Read these off the row that follows.
1) Read off the third entry from the right.
2) Read off the first entry from the left.
3) Read off the 1st entry from the right.
4) Read off the second entry from the right.
5) Read off the 5th entry from the end.
6) Read off the second entry from the left.
7) Read off the entry just right of the centre entry.
(114, 117, 152, 111, 124, 127, 121, 105, 138, 129, 140, 127, 138, 125, 137)
1) 138
2) 114
3) 137
4) 125
5) 140
6) 117
7) 138

[[134, 113, 143, 137, 138, 114, 141, 129, 117, 131, 128], [134, 112, 143, 140, 136, 109, 143, 126, 115, 133, 126], [132, 138, 128, 118, 124, 137, 118, 138, 128, 118, 121], [132, 132, 140, 116, 125, 132, 120, 146, 119, 115, 117], [120, 130, 141, 111, 142, 131, 117, 140, 130, 116, 123], [128, 135, 133, 117, 130, 134, 119, 137, 128, 117, 121], [125, 132, 136, 112, 133, 131, 118, 138, 132, 115, 123], [131, 137, 129, 118, 123, 136, 119, 137, 130, 119, 120], [125, 132, 145, 113, 137, 131, 120, 141, 125, 113, 122], [135, 133, 136, 119, 129, 131, 120, 141, 117, 118, 117], [130, 134, 133, 118, 121, 135, 120, 142, 125, 117, 122], [128, 133, 134, 118, 119, 136, 121, 143, 122, 116, 123], [129, 133, 132, 118, 121, 134, 121, 140, 125, 116, 122], [131, 113, 141, 143, 140, 117, 146, 125, 117, 139, 130], [111, 130, 107, 134, 134, 134, 130, 109, 146, 144, 148]]
Read off the third entry in reading order.
Answer: 143
Read off the entry just left of the centre entry.
Answer: 123
The entry just left of the smallest entry is 130
The entry just left of the largest entry is 144
Read off the entry at the centre.
Answer: 136
Read off the 5th entry in reading order.
Answer: 138
The entry just right of the smallest entry: 134
Read off the largest entry.
Answer: 148
The first entry in reading order: 134
The entry just right of the centre entry is 119

grid = [[153, 112, 131, 117, 137, 128, 125, 132, 123, 137, 111], [152, 112, 132, 117, 137, 127, 124, 131, 124, 137, 112]]
The entry just right of the largest entry is 112
The entry just right of 152: 112

Read these off the grid that follows.
1) What is the entry in the top-right corner?
2) What is the first entry, reading row by row?
3) What is the 5th entry from the end, reading row by row?
4) What is the maximum?
5) What is the largest entry in the first row?
6) What is the last entry, reading row by row?
7) What is the third entry, reading row by row?
8) What is the entry just right of the largest entry?
[[125 129 133 119 133 140 129 100 123 121 133 133 131 134]
 [124 132 130 131 131 138 140 118 126 136 132 134 130 145]
 [128 137 128 148 132 130 135 131 115 131 134 131 125 130]
 [130 132 130 132 133 140 142 112 128 128 135 132 127 125]
 [137 123 121 126 130 112 127 150 130 131 133 129 133 144]
 [123 137 129 119 133 128 136 131 134 120 125 127 117 147]
 [125 126 135 121 133 135 130 103 124 123 133 135 130 136]
 [122 132 134 119 134 133 122 109 121 114 129 132 127 141]
 [135 128 120 111 131 137 137 118 135 125 135 126 129 134]
 [125 130 130 113 134 131 125 109 124 110 130 128 123 134]
 [130 125 124 127 132 131 129 112 112 123 138 130 126 130]
 [132 124 126 113 132 116 116 136 130 120 130 129 136 147]
 [140 123 125 131 133 116 136 141 133 128 137 129 128 124]
 [127 143 124 133 130 144 131 129 126 133 131 129 137 144]]
1) 134
2) 125
3) 133
4) 150
5) 140
6) 144
7) 133
8) 130

Questions about the array below.
1) Find the smallest entry in the first column.
2) Find the fifth-last entry, reading row by row.
3) Find the fourth entry, reading row by row.
4) Find the 1st entry in reading order.
5) Find the 2nd entry in reading order.
6) Find the bottom entry of the column that holds the smallest entry.
7) Find the entry directly below the largest entry.
8) Find the first entry in the row that holds the largest entry.
[[127 129 128 128]
 [130 122 126 136]
 [146 142 134 114]
 [143 112 149 129]
 [125 121 119 138]
 [133 122 149 127]
 [133 116 130 134]
 [149 140 138 109]
 [139 121 150 124]
 [135 123 134 132]
 [143 141 128 110]
 [141 144 131 113]
 [132 118 121 136]
 [142 110 141 126]
 [128 116 123 136]
 [145 138 139 114]]
1) 125
2) 136
3) 128
4) 127
5) 129
6) 114
7) 134
8) 139
